Below is a small trained network, with its code and all its weights. Each question gives an input and a class and asks what happens when units are switched off, that is, made to give their printed mean instead of their output.

import numpy as np


def w(rows, s, z=0):
    codes = np.array(rows[::2]) - 128.0
    scale = np.full(codes.shape[1], s)
    scale[-1] = z or s
    return codes * scale


def f(y):
    return y / 2 * (1 + np.tanh(0.7978845608 * (y + 0.044715 * y**3)))


def log_softmax(a):
    a = a - a.max(-1, keepdims=True)
    return a - np.log(np.exp(a).sum(-1, keepdims=True))


def net(x, mask):
    res = np.array(x, float).reshape(1, 8) / 4 @ E
    y = f(res @ A[0][:, :-1].T + A[0][:, -1])
    res = res + np.where(mask, y, B[0][:, -1]) @ B[0][:, :-1]
    return log_softmax(res[-1] @ U[:, :-1].T + U[:, -1])


A, B = {}, {}
E = w([
[120,123,132,129,135],'x0',
[143,139,122,130,118],'x1',
[64,125,214,167,18],'x2',
[71,231,161,50,134],'x3',
[118,120,139,129,138],'x4',
[135,133,122,128,122],'x5',
[183,54,169,10,95],'x6',
[102,109,145,127,148],'x7',
],0.012)
A[0] = w([
[135,133,79,107,186,118],'n0',
[152,56,132,188,96,84],'n1',
[152,147,125,126,126,3],'n2',
[140,101,138,67,108,83],'n3',
[109,155,108,174,162,100],'n4',
[139,97,129,68,103,111],'n5',
[133,137,95,136,107,19],'n6',
[124,137,200,161,79,110],'n7',
[123,138,156,143,92,30],'n8',
[136,134,95,115,125,71],'n9',
[138,100,119,150,116,13],'n10',
[84,169,82,201,169,82],'n11',
[127,167,151,109,140,64],'n12',
[133,130,120,125,135,37],'n13',
[193,154,94,107,249,102],'n14',
[103,171,140,87,141,37],'n15',
[101,197,155,68,138,63],'n16',
[143,149,102,115,129,70],'n17',
[73,123,163,137,31,45],'n18',
[89,156,107,184,127,76],'n19',
[101,107,94,107,149,12],'n20',
[159,110,120,78,152,48],'n21',
[150,113,138,147,141,83],'n22',
[136,77,140,85,115,68],'n23',
[160,68,95,173,141,56],'n24',
[120,153,117,163,143,64],'n25',
[82,203,145,64,132,72],'n26',
[142,123,163,164,69,115],'n27',
[135,56,104,147,105,38],'n28',
],0.015,0.0038)
B[0] = w([
[58,27,107,114,73,194],'n0',
[136,197,89,181,198,214],'n1',
[130,107,128,138,126,123],'n2',
[196,195,206,92,108,187],'n3',
[171,160,192,85,94,187],'n4',
[175,201,223,133,84,190],'n5',
[138,113,133,168,112,127],'n6',
[54,92,95,91,91,206],'n7',
[100,66,95,92,115,157],'n8',
[101,140,136,107,138,136],'n9',
[148,138,96,151,157,144],'n10',
[219,169,201,8,111,230],'n11',
[124,187,107,170,136,158],'n12',
[123,109,128,126,132,123],'n13',
[2,8,105,109,60,249],'n14',
[148,133,103,198,161,178],'n15',
[158,160,97,208,223,214],'n16',
[123,117,105,102,128,141],'n17',
[44,46,108,100,92,229],'n18',
[178,131,184,101,91,191],'n19',
[117,118,122,115,123,133],'n20',
[126,130,141,93,79,171],'n21',
[124,159,114,136,143,139],'n22',
[152,177,182,104,132,184],'n23',
[127,213,101,214,222,195],'n24',
[141,137,177,130,120,161],'n25',
[158,174,77,232,191,227],'n26',
[71,83,98,121,113,190],'n27',
[148,172,112,169,156,184],'n28',
],0.0091,0.015)
U = w([
[27,52,94,132,45,254],'0',
[223,118,255,105,65,39],'1',
[145,120,67,219,218,60],'2',
],0.0097,0.0024)

Each question gives the input, the list of numbers given to net, and the class t.
The units are the neurons (one row each of A and B). Each row of codes is followed by its name. A weight is (code - 128) times the scale printed after its matrix; where a second scale follows, it is the last column's (A, B and U).
mask holds one flag per neuron, in row order. A switched-off neuron (its flag False) gives its mean, the last column of its row in B, instead of its output. The means were averaged over made-up inputs and are rounded, as every weight is.
A unit's drop is (log p(t) with every unit on - log p(t) with that unit switched off) / (log p(t) with every unit on - log p(t) with every unit switched off).
The circuit of an input: a set's keep is (log p(t) with only the set's units on - log p(t) with every unit switched off) / (log p(t) with every unit on - log p(t) with every unit switched off). Starting from the 12 units with the biggest drops (on a tie, the unit counted first), units are removed one at a time, each time the one whose removal leaves the highest keep (on an exact tie, the one counted first), for as long as the keep stays at least 0.8.
circuit, biggest first: the units of the circuit, biggest drop first
k most important neurons: the k neurons with the biggest drops, biggest first
drop of u: that unit's drop, to one decimal
input [3,-6,6,-8,-3,-5,1,3], class 2: circuit, biggest first	n1
input [-2,-2,1,6,-7,-3,4,-6], class 2: 2 most important neurons	n26, n16
input [-2,-4,4,-3,2,5,-5,-1], class 1: 2 most important neurons	n14, n11
input [-6,-8,2,-8,-7,3,7,3], class 2: 4 most important neurons	n1, n24, n11, n28
input [6,-1,-6,2,6,-7,-7,-7], class 1: 2 most important neurons	n11, n4
input [4,4,0,-1,7,1,-2,8], class 1: circuit, biggest first	n14, n26
input [-2,-1,5,-4,-1,2,-6,-5], class 1: 2 most important neurons	n11, n14
input [-2,5,-8,-8,-1,4,8,5], class 0: 4 most important neurons	n14, n0, n21, n11
input [4,-5,-4,-7,0,4,-7,-2], class 1: 2 most important neurons	n11, n4
input [1,2,-6,-1,6,3,6,-5], class 0: 3 most important neurons	n14, n11, n0
input [-8,-4,5,-6,-8,-2,3,1], class 2: 2 most important neurons	n1, n14
input [-8,-4,-8,-3,3,1,8,-1], class 0: 3 most important neurons	n14, n0, n11
input [3,7,-8,8,6,2,1,-3], class 0: 2 most important neurons	n14, n0
input [4,-2,5,6,-6,-8,5,0], class 2: 4 most important neurons	n26, n16, n14, n11
input [8,-5,1,3,3,-6,-2,6], class 2: circuit, biggest first	n14
input [7,5,-4,7,8,5,6,-3], class 2: drop of n16	1.1
input [5,-3,-7,-4,-7,0,-8,0], class 1: drop of n7	0.1
input [-8,0,-1,-1,2,6,-8,-4], class 1: drop of n15	0.0
